Here is a tiny trained network, its code and every weight. The questions are about switching its units off for an input and a class, where a switched-off unit gives its printed mean instead of its output.

import numpy as np


def w(rows, s, z=0):
    codes = np.array(rows[::2]) - 128.0
    scale = np.full(codes.shape[1], s)
    scale[-1] = z or s
    return codes * scale


def f(y):
    return np.maximum(y, 0)


def log_softmax(a):
    a = a - a.max(-1, keepdims=True)
    return a - np.log(np.exp(a).sum(-1, keepdims=True))


def net(x, mask):
    res = np.array(x, float).reshape(1, 3) / 4 @ E
    y = f(res @ A[0][:, :-1].T + A[0][:, -1])
    res = res + np.where(mask, y, B[0][:, -1]) @ B[0][:, :-1]
    return log_softmax(res[-1] @ U[:, :-1].T + U[:, -1])


A, B = {}, {}
E = w([
[139,120,255,68,140,69,154],'x0',
[121,162,98,72,58,155,237],'x1',
[222,191,140,167,56,97,102],'x2',
],0.0098)
A[0] = w([
[200,183,99,163,79,140,96,164],'N1',
[215,197,155,131,57,125,105,3],'N2',
[109,133,138,142,147,84,61,53],'N3',
[160,54,145,134,188,145,48,57],'N4',
[142,101,140,157,161,120,62,96],'N5',
[28,52,138,79,193,197,147,26],'N6',
[129,157,135,186,195,115,99,84],'N7',
[148,129,127,130,100,160,190,66],'N8',
[159,109,199,86,124,85,142,80],'N9',
[133,112,129,209,163,125,87,88],'N10',
[119,149,2,200,122,221,99,61],'N11',
[205,182,137,161,77,73,114,18],'N12',
[111,181,133,130,143,174,225,52],'N13',
[152,136,117,114,109,145,177,60],'N14',
[139,138,147,190,192,108,65,103],'N15',
[130,131,238,48,132,36,157,25],'N16',
[117,180,114,82,86,187,182,91],'N17',
[107,171,90,96,60,157,210,71],'N18',
[194,215,191,140,116,140,123,121],'N19',
[29,93,118,64,222,191,166,105],'N20',
],0.0081,0.0041)
B[0] = w([
[167,69,70,167,106,106,112,222],'N1',
[179,119,41,127,111,43,100,201],'N2',
[109,205,145,100,118,112,126,170],'N3',
[84,195,143,101,101,86,83,207],'N4',
[105,205,160,98,70,123,94,193],'N5',
[168,97,18,119,139,49,65,233],'N6',
[93,184,162,65,102,121,112,179],'N7',
[100,161,167,77,146,121,103,161],'N8',
[89,71,167,177,169,100,199,200],'N9',
[68,170,173,106,67,98,120,191],'N10',
[55,112,205,222,205,63,255,250],'N11',
[166,104,36,104,141,39,80,198],'N12',
[99,162,136,126,106,92,89,174],'N13',
[101,154,159,74,128,119,114,155],'N14',
[66,167,157,57,106,128,97,212],'N15',
[70,100,178,214,152,65,196,241],'N16',
[75,183,157,93,72,125,102,195],'N17',
[85,215,200,89,81,114,96,210],'N18',
[171,74,89,144,150,102,89,209],'N19',
[201,83,27,135,102,61,48,254],'N20',
],0.0072,0.0077)
U = w([
[82,247,178,9,66,126,110,99],'0',
[204,90,36,127,118,96,96,89],'1',
[82,114,184,254,164,116,215,114],'2',
[153,112,153,130,96,190,127,254],'3',
[193,133,153,93,166,215,164,93],'4',
],0.0087,0.011)

Each question gives the input, the list of numbers given to net, and the class t.
The units are the neurons (one row each of A and B). Each row of codes is followed by its name. A weight is (code - 128) times the scale printed after its matrix; where a second scale follows, it is the last column's (A, B and U).
mask holds one flag per neuron, in row order. A switched-off neuron (its flag False) gives its mean, the last column of its row in B, instead of its output. The means were averaged over made-up inputs and are rounded, as every weight is.
A unit's drop is (log p(t) with every unit on - log p(t) with that unit switched off) / (log p(t) with every unit on - log p(t) with every unit switched off).
The circuit of an input: a set's keep is (log p(t) with only the set's units on - log p(t) with every unit switched off) / (log p(t) with every unit on - log p(t) with every unit switched off). Starting from the 12 units with the biggest drops (on a tie, the unit counted first), units are removed one at a time, each time the one whose removal leaves the highest keep (on an exact tie, the one counted first), for as long as the keep stays at least 0.8.
units of the circuit, in order: the units of the circuit, biggest drop first
most important unit: the unit with the biggest drop
k most important neurons: the k neurons with the biggest drops, biggest first
drop of u: that unit's drop, to one decimal
input [-6,-4,2], class 2: most important unit -> N11
input [2,3,-6], class 1: 2 most important neurons -> [N20 N6]
input [-8,6,-7], class 2: 3 most important neurons -> [N11 N12 N2]
input [-8,7,3], class 2: 2 most important neurons -> [N11 N1]
input [3,-3,-4], class 1: units of the circuit, in order -> [N20 N6]
input [-2,1,1], class 3: 2 most important neurons -> [N16 N9]
input [-7,7,-2], class 0: 2 most important neurons -> [N18 N17]
input [-2,-6,6], class 0: 3 most important neurons -> [N15 N20 N10]
input [8,-7,-8], class 1: 3 most important neurons -> [N20 N6 N11]
input [0,-2,2], class 3: 2 most important neurons -> [N20 N6]
input [6,-4,5], class 2: 4 most important neurons -> [N16 N9 N20 N6]
input [6,0,-4], class 2: 2 most important neurons -> [N16 N9]
input [-7,-7,4], class 0: drop of N10 -> 0.2
input [-8,3,0], class 2: drop of N11 -> 0.7
input [6,7,-8], class 1: drop of N6 -> 0.7
input [3,2,2], class 3: drop of N11 -> 1.3
input [0,-5,-5], class 0: most important neuron -> [N4]
